Below is a small trained network, with its code and all its weights. Each question gives an input and a target symbol and asks what happens when units are switched off, that is, made to give their printed mean instead of their output.

import numpy as np


def w(rows, s, z=0):
    codes = np.array(rows[::2]) - 128.0
    scale = np.full(codes.shape[1], s)
    scale[-1] = z or s
    return codes * scale


def f(y):
    return y / 2 * (1 + np.tanh(0.7978845608 * (y + 0.044715 * y**3)))


def softmax(a):
    e = np.exp(a - a.max(-1, keepdims=True))
    return e / e.sum(-1, keepdims=True)


def log_softmax(a):
    a = a - a.max(-1, keepdims=True)
    return a - np.log(np.exp(a).sum(-1, keepdims=True))


def net(x, mask):
    ids = ['ΛΞΣΩαβθμψ'.index(c) for c in x.split()]
    T = len(ids)
    res = E[ids] + P[:T]
    r = res
    for j in range(3):
        rows = slice(3 * j, 3 * j + 3)
        q, k, v = (r @ M[0][rows].T for M in (Q, K, V))
        z = softmax(np.where(np.tri(T) > 0, q @ k.T / 3**0.5, -1e9)) @ v
        o = O[0][rows]
        res = res + np.where(mask[j], z, o[:, -1]) @ o[:, :-1]
    y = f(res @ A[0][:, :-1].T + A[0][:, -1])
    res = res + np.where(mask[3:11], y, B[0][:, -1]) @ B[0][:, :-1]
    return log_softmax(res[-1] @ U[:, :-1].T + U[:, -1])


Q, K, V, O, A, B = {}, {}, {}, {}, {}, {}
E = w([
[223,121,112,194],'Λ',
[194,195,76,66],'Ξ',
[72,87,189,175],'Σ',
[209,100,157,54],'Ω',
[189,180,249,185],'α',
[204,211,141,140],'β',
[141,249,202,118],'θ',
[131,61,223,114],'μ',
[61,150,226,111],'ψ',
],0.014)
P = w([
[109,219,95,253],'0',
[103,177,78,229],'1',
[107,139,74,215],'2',
[108,117,67,216],'3',
[115,98,49,213],'4',
[115,89,38,211],'5',
[112,77,22,217],'6',
[102,78,22,206],'7',
[105,109,72,221],'8',
],0.0029)
Q[0] = w([
[172,83,218,127],'head 0',
[219,171,126,76],'head 0',
[20,221,187,74],'head 0',
[135,86,56,51],'head 1',
[121,78,5,104],'head 1',
[88,75,14,167],'head 1',
[126,216,124,193],'head 2',
[180,145,178,127],'head 2',
[141,59,170,198],'head 2',
],0.022)
K[0] = w([
[169,92,214,134],'head 0',
[152,182,167,72],'head 0',
[1,169,206,126],'head 0',
[183,158,179,113],'head 1',
[148,180,203,134],'head 1',
[115,204,187,169],'head 1',
[214,106,132,164],'head 2',
[162,118,183,89],'head 2',
[83,91,166,175],'head 2',
],0.024)
V[0] = w([
[98,50,71,200],'head 0',
[195,209,121,170],'head 0',
[31,166,42,103],'head 0',
[129,128,130,223],'head 1',
[254,167,208,74],'head 1',
[196,79,218,61],'head 1',
[68,92,61,69],'head 2',
[137,174,54,109],'head 2',
[219,53,159,157],'head 2',
],0.0088)
O[0] = w([
[253,107,157,190,59],'head 0',
[71,230,54,144,196],'head 0',
[198,150,214,32,36],'head 0',
[187,106,103,234,141],'head 1',
[85,92,40,33,253],'head 1',
[23,142,10,117,200],'head 1',
[173,117,249,24,8],'head 2',
[204,124,134,107,83],'head 2',
[139,58,89,163,168],'head 2',
],0.0072,0.0059)
A[0] = w([
[128,26,125,96,162],'neuron 0',
[56,196,186,173,26],'neuron 1',
[72,132,101,148,3],'neuron 2',
[245,137,83,57,105],'neuron 3',
[94,132,247,77,134],'neuron 4',
[73,59,148,186,154],'neuron 5',
[134,70,201,142,84],'neuron 6',
[173,214,77,136,117],'neuron 7',
],0.012,0.0024)
B[0] = w([
[41,68,129,153,160],'neuron 0',
[108,182,181,145,208],'neuron 1',
[119,185,166,207,254],'neuron 2',
[15,55,201,196,162],'neuron 3',
[120,23,133,91,145],'neuron 4',
[234,85,132,119,239],'neuron 5',
[176,199,178,42,149],'neuron 6',
[226,94,122,9,247],'neuron 7',
],0.013,0.0099)
U = w([
[193,92,79,131,133],'Λ',
[121,79,148,25,218],'Ξ',
[193,142,221,93,84],'Σ',
[51,135,55,120,255],'Ω',
[142,188,136,193,162],'α',
[170,197,81,44,8],'β',
[99,248,192,62,51],'θ',
[140,27,127,187,2],'μ',
[61,145,254,136,161],'ψ',
],0.0068,0.0046)

Each question gives the input, a string of symbols that net reads in full, and the target symbol t.
The units are the heads (3 rows each of Q, K, V and O) and the neurons (one row each of A and B). Each row of codes is followed by its name. A weight is (code - 128) times the scale printed after its matrix; where a second scale follows, it is the last column's (O, A, B and U).
mask holds one flag per unit, heads first, then neurons. A switched-off unit (its flag False) gives its mean, the last column of its rows in O or B, instead of its output. The means were averaged over made-up inputs and are rounded, as every weight is.
A unit's drop is (log p(t) with every unit on - log p(t) with that unit switched off) / (log p(t) with every unit on - log p(t) with every unit switched off).
The circuit of an input: a set's keep is (log p(t) with only the set's units on - log p(t) with every unit switched off) / (log p(t) with every unit on - log p(t) with every unit switched off). Starting from all 11 units, units are removed one at a time, each time the one whose removal leaves the highest keep (on an exact tie, the one counted first), for as long as the keep stays at least 0.8.
circuit, biggest first: the units of the circuit, biggest drop first
most important unit: the unit with the biggest drop
top k neurons: the k neurons with the biggest drops, biggest first
heads that matter: for each layer, one digit per head in row order, 1 if its drop is at least 0.15 and else 0, layers parted by /
drop when u is switched off: that unit's drop, to one decimal
input ψ β μ α θ Σ β β μ, target Σ: top 3 neurons	[neuron 5; neuron 6; neuron 3]
input Λ ψ β Σ Ω Ω θ, target Ω: circuit, biggest first	[head 1]
input ψ α μ, target α: heads that matter	011
input Λ Ω Ω θ β, target β: circuit, biggest first	[neuron 7; neuron 3]
input ψ β μ θ θ θ ψ Ω, target Ω: top 2 neurons	[neuron 7; neuron 5]
input Λ Ξ Λ α, target α: heads that matter	101
input β α ψ, target α: heads that matter	001
input ψ ψ ψ, target ψ: heads that matter	001
input ψ β θ Ω ψ θ μ, target μ: circuit, biggest first	[head 0; neuron 0]
input Ξ Λ θ, target θ: top 3 neurons	[neuron 1; neuron 5; neuron 7]
input Σ Σ ψ μ Ξ β Ξ θ, target Ξ: circuit, biggest first	[head 0; neuron 2; head 1]
input ψ Σ μ, target Σ: circuit, biggest first	[head 1; neuron 6; head 0]
input Ξ α θ Λ Ω ψ θ, target Ω: circuit, biggest first	[neuron 5; head 1]
input α θ α ψ Ω ψ ψ Λ Σ, target Σ: most important unit	head 1
input α Σ ψ Λ α Σ α μ, target α: heads that matter	111
input ψ Σ ψ ψ, target Σ: circuit, biggest first	[head 1; neuron 5]
input θ Ω β ψ, target Ω: heads that matter	110
input ψ ψ ψ μ Ω Σ θ ψ, target ψ: circuit, biggest first	[neuron 7; neuron 1]
input Ω ψ Ξ Ξ ψ θ, target Ξ: drop when head 2 is switched off	0.5
input Ξ Λ Ω θ μ, target μ: drop when neuron 4 is switched off	0.0
input Λ θ ψ Ξ, target Ξ: drop when neuron 2 is switched off	0.2
input Σ θ θ Ξ Ξ ψ, target Ξ: drop when head 0 is switched off	2.7
input θ Ξ Ξ α β Σ ψ, target Σ: top neuron	[neuron 5]
